Small tables with named rows and columns. After each table, cells are looked up by row and column.

Table Nak
,Vevurub,Refef,Zadiso,Pur
Nomog,226,38,136,128
Vibat,196,196,224,128
Meturi,196,228,224,244
Feruv,78,164,224,128
Zoko,48,228,224,186

Nomog, Vevurub: 226
Meturi, Vevurub: 196
Meturi, Pur: 244
Feruv, Zadiso: 224
Vibat, Pur: 128
Feruv, Pur: 128

Kivatap.csv
,Tekitav,Suvu
Povope,151,219
Sazabav,138,200
Lam,132,146
Gagubaz,167,35

What is the Tekitav of Gagubaz in Kivatap?
167
What is the Suvu of Lam in Kivatap?
146
What is the Tekitav of Sazabav in Kivatap?
138
What is the Suvu of Gagubaz in Kivatap?
35
What is the Tekitav of Lam in Kivatap?
132
What is the Suvu of Sazabav in Kivatap?
200
What is the Suvu of Povope in Kivatap?
219
What is the Tekitav of Povope in Kivatap?
151

Vogo:
cols = Kamefar, Nasusag, Rorigek, Kamera, Nen
Murig: [57549, -52822, -1828, 51756, 6410]
Pog: [-95386, -10522, 63671, -46435, 47892]
Mimas: [-74620, 39249, 7978, -49267, 2906]

Rorigek of Mimas: 7978
Nasusag of Pog: -10522
Kamefar of Murig: 57549
Kamera of Murig: 51756
Kamera of Pog: -46435
Nasusag of Mimas: 39249
Nen of Pog: 47892
Kamefar of Mimas: -74620
Rorigek of Pog: 63671
Nen of Murig: 6410
Nen of Mimas: 2906

Milina
         Ditat  Selaz  Gaki  Gugupit  Nekovir  Kikabal  Tuduni
Foseg       79    112   124      156      124      189     175
Fimob      161    160   162      128      113       92     144
Saf        187    195   131      169       80       49     123
Moz        181    116   152      154      204      123      79
Fimogi     158    167   189       85      153      101     147
Ligi       116    107   126      114      100      158     161
Muran      144    179   152       82       86      109     151
Lilim      129    118   242      149      191      137     163
Soga       162    114   102      180      163      178      88
Lilofar    176    124    98      196      120       94      75

Soga, Gaki: 102
Muran, Tuduni: 151
Fimob, Gugupit: 128
Fimob, Tuduni: 144
Ligi, Gugupit: 114
Saf, Gugupit: 169
Soga, Gugupit: 180

Meluk =
,Fubugev,Runa,Zaz,Bod,Rugu,Vakobaf,Kek,Tuf,Tar,Tob
Doluzos,0.76,0.52,0.10,-0.35,0.39,0.44,0.33,-0.48,0.61,-0.14
Pipudor,0.26,0.26,0.12,0.24,0.46,0.88,0.24,-0.10,0.47,-0.13
Ruve,-0.28,-0.13,0.52,0.19,-0.40,-0.17,0.61,0.95,-0.20,-0.17
Zab,0.03,-0.35,0.17,-0.36,-0.25,0.45,0.62,0.42,0.58,-0.25
Vobanek,-0.79,-0.05,0.11,0.66,0.48,-0.73,0.15,0.06,0.37,0.00
Situmur,-0.09,-0.05,0.03,0.42,0.81,0.07,-0.32,-0.77,0.17,-0.33
Rasaso,-0.14,0.08,0.38,0.42,0.05,-0.10,-0.56,0.51,-0.30,-0.20
Dig,0.66,0.62,0.67,0.03,-0.11,-0.22,-0.29,-0.22,-0.08,-0.24
Lesol,-0.30,-0.23,0.06,0.17,0.12,0.02,0.86,-0.37,0.46,-0.53

Bod of Rasaso is 0.42
Tuf of Dig is -0.22
Rugu of Vobanek is 0.48
Zaz of Ruve is 0.52
Runa of Vobanek is -0.05
Rugu of Doluzos is 0.39

Table Nanirol
columns: Vobape, Kam, Balo, Gumevu, Buvu, Rosak, Durezu, Lom, Bipegos
Dumale: [101, 87, 104, 160, 79, 145, 107, 98, 75]
Zusu: [125, 98, 105, 168, 120, 106, 110, 109, 83]
Vab: [113, 124, 107, 103, 14, 106, 71, 108, 22]
Vas: [130, 113, 106, 130, 129, 108, 100, 101, 82]
Foviz: [61, 118, 107, 79, 42, 123, 83, 94, 37]
Bonaf: [105, 116, 105, 87, 117, 97, 72, 93, 131]
Sapeb: [159, 88, 107, 125, 147, 119, 149, 124, 144]
Nuv: [6, 113, 108, 105, 88, 118, 81, 110, 126]
Fotiv: [5, 116, 103, 46, 180, 121, 125, 123, 251]
Bemur: [149, 113, 111, 77, 93, 98, 114, 104, 146]
Pil: [56, 102, 107, 133, 123, 115, 120, 95, 120]

Durezu of Dumale: 107
Balo of Pil: 107
Gumevu of Dumale: 160
Rosak of Sapeb: 119
Lom of Zusu: 109
Buvu of Pil: 123
Kam of Dumale: 87
Buvu of Bonaf: 117

Table Sakagiz
,Banetop,Tevo,Bim,Debudag,Kazozup,Soli,Ven
Rus,1783,8526,3068,6250,6745,4322,5246
Pim,5035,3367,8012,1885,4552,2134,4398
Vovam,3205,5283,4105,8628,2405,4878,1878
Kerav,2641,3920,8312,8076,8368,1021,1365

Vovam, Banetop => 3205
Rus, Debudag => 6250
Kerav, Ven => 1365
Pim, Soli => 2134
Vovam, Kazozup => 2405
Pim, Ven => 4398
Pim, Debudag => 1885
Rus, Ven => 5246
Kerav, Tevo => 3920
Pim, Bim => 8012
Rus, Soli => 4322
Kerav, Banetop => 2641
Pim, Kazozup => 4552
Vovam, Ven => 1878

Vin
        Rudag  Dumevop  Rumamet  Tudeb   Rono    Baz    Tik    Rud
Gomova  6.025    5.278    5.446  5.297  4.881  5.946  5.362  5.834
Lur     5.030    4.015    5.814  4.320  4.395  3.837  5.562  4.878
Gamizo  4.726    6.279    4.667  5.211  5.394  6.504  4.848  4.731
Gavipi  5.573    5.736    5.127  5.322  5.115  6.270  5.155  5.458
Gimi    5.113    3.543    5.809  3.757  3.627  3.778  5.443  4.780
Vepof   5.919    7.530    5.160  7.521  7.682  7.120  5.568  6.340
Gekure  4.845    6.477    4.898  5.812  6.142  6.231  5.135  5.024
Zik     4.356    8.204    3.874  6.248  6.720  8.303  4.450  4.631
Motap   4.633    7.801    4.466  6.702  7.282  7.290  4.981  5.054
Rap     5.851    6.025    5.591  6.401  6.431  5.727  5.704  6.039
Baziva  5.555    6.918    4.909  6.386  6.411  7.055  5.186  5.712
Bel     4.211    7.026    3.844  4.793  4.965  7.845  4.162  4.108
Zat     4.000    3.713    4.721  2.212  2.087  4.861  4.387  3.356
Vamo    5.042    5.256    5.706  5.627  6.009  4.455  5.724  5.240

Zat, Tik: 4.387
Lur, Baz: 3.837
Gavipi, Tik: 5.155
Vepof, Tudeb: 7.521
Motap, Rono: 7.282
Vamo, Dumevop: 5.256
Motap, Rud: 5.054
Vepof, Rono: 7.682
Zat, Rud: 3.356
Vamo, Rudag: 5.042
Bel, Tik: 4.162
Zat, Dumevop: 3.713
Zik, Rono: 6.720
Gimi, Tik: 5.443
Gekure, Tudeb: 5.812
Lur, Tik: 5.562
Vepof, Rumamet: 5.160
Gavipi, Rudag: 5.573
Bel, Rumamet: 3.844
Zat, Rumamet: 4.721
Which row has the largest Rumamet? Lur

Table Zevabob
	Tes	Bemat
Duku	-40.563	-48.396
Tese	38.667	-20.978
Vun	-65.936	95.188
Gotevu	65.116	-12.383
Fuvu	74.258	-20.495
Teza	75.100	-21.237
Dodame	33.577	-9.056
Puga	62.318	-5.275
Zizog	41.819	6.479
Bup	31.305	-0.515
Kava	55.534	-9.364
Los	-60.849	26.515
Gel	48.508	-24.317

Bemat of Vun = 95.188
Tes of Tese = 38.667
Tes of Fuvu = 74.258
Bemat of Kava = -9.364
Bemat of Tese = -20.978
Bemat of Puga = -5.275
Tes of Kava = 55.534
Row with the largest Bemat: Vun

Table Teno
fields: Lesoru, Mer
Ris: [51.25, 80.23]
Toku: [52.65, 58.72]
Roboru: [39.30, 54.02]
Vun: [14.76, 54.74]
Nifeda: [35.94, 45.57]
Fugesaz: [29.83, 50.76]
Vov: [57.84, 65.73]
Bev: [58.03, 73.41]
Bage: [41.32, 40.21]
Topuvap: [53.38, 57.77]
Butulu: [37.08, 47.63]
Lub: [55.03, 63.38]

Bev, Lesoru: 58.03
Toku, Lesoru: 52.65
Vun, Mer: 54.74
Lub, Mer: 63.38
Vov, Lesoru: 57.84
Ris, Mer: 80.23
Butulu, Mer: 47.63

Table Bifabe
|  | Tikos | Lume | Buvubit | Lav | Demiv | Dutun | Rolus | Mut | Birabip | Loba |
|---|---|---|---|---|---|---|---|---|---|---|
| Mip | 167 | 59 | 130 | 72 | 114 | 93 | 154 | 226 | 113 | 108 |
| Fuzat | 189 | 4 | 126 | 27 | 95 | 70 | 157 | 250 | 89 | 91 |
| Kugopa | 175 | 96 | 112 | 153 | 104 | 160 | 173 | 193 | 104 | 102 |
| Miz | 128 | 180 | 159 | 154 | 164 | 145 | 129 | 99 | 164 | 168 |
| Vesozu | 233 | 31 | 77 | 135 | 54 | 158 | 208 | 243 | 47 | 59 |
| Ruf | 206 | 91 | 80 | 203 | 74 | 192 | 204 | 204 | 74 | 77 |

What is the Lav of Vesozu in Bifabe? 135
What is the Rolus of Miz in Bifabe? 129
What is the Dutun of Kugopa in Bifabe? 160
What is the Dutun of Vesozu in Bifabe? 158
What is the Birabip of Mip in Bifabe? 113
What is the Demiv of Mip in Bifabe? 114
What is the Loba of Kugopa in Bifabe? 102
Which row has the largest Buvubit? Miz

Table Zifum
|  | Turivi | Nopiv | Megev |
|---|---|---|---|
| Ramava | 3.650 | 3.295 | 3.886 |
| Pef | 5.412 | 4.329 | 4.912 |
| Luva | 1.840 | 4.296 | 1.803 |
| Pom | 7.385 | 3.696 | 6.955 |
| Foma | 3.572 | 4.270 | 3.332 |
| Zit | 7.627 | 3.300 | 7.365 |
| Mude | 5.463 | 3.326 | 5.456 |

Pef, Nopiv -> 4.329
Pom, Megev -> 6.955
Zit, Turivi -> 7.627
Ramava, Turivi -> 3.650
Zit, Megev -> 7.365
Luva, Megev -> 1.803
Pom, Nopiv -> 3.696
Pef, Megev -> 4.912
Row with the largest Megev: Zit

Zozo =
|  | Pilef | Botuga | Damiz | Tifito | Lipi | Fab | Koberot | Nul |
|---|---|---|---|---|---|---|---|---|
| Lomo | -41779 | 17814 | -52078 | 22988 | 12223 | 47851 | 51075 | 557 |
| Neti | -32669 | -55590 | 2256 | -30349 | -97039 | -36001 | -83236 | -80430 |
| Viso | -7073 | 23348 | 23560 | 47223 | 14927 | 58833 | 35917 | -1544 |
| Bonabi | 40654 | 4068 | 39742 | -22078 | 49915 | -38600 | 33398 | 69093 |

What is the Koberot of Lomo in Zozo? 51075
What is the Pilef of Neti in Zozo? -32669
What is the Tifito of Lomo in Zozo? 22988
What is the Pilef of Bonabi in Zozo? 40654
What is the Lipi of Neti in Zozo? -97039
What is the Botuga of Bonabi in Zozo? 4068
What is the Damiz of Lomo in Zozo? -52078
What is the Fab of Viso in Zozo? 58833
What is the Koberot of Neti in Zozo? -83236
What is the Nul of Neti in Zozo? -80430
What is the Lipi of Bonabi in Zozo? 49915
What is the Fab of Lomo in Zozo? 47851
What is the Botuga of Viso in Zozo? 23348
What is the Lipi of Lomo in Zozo? 12223
Which row has the largest Damiz? Bonabi

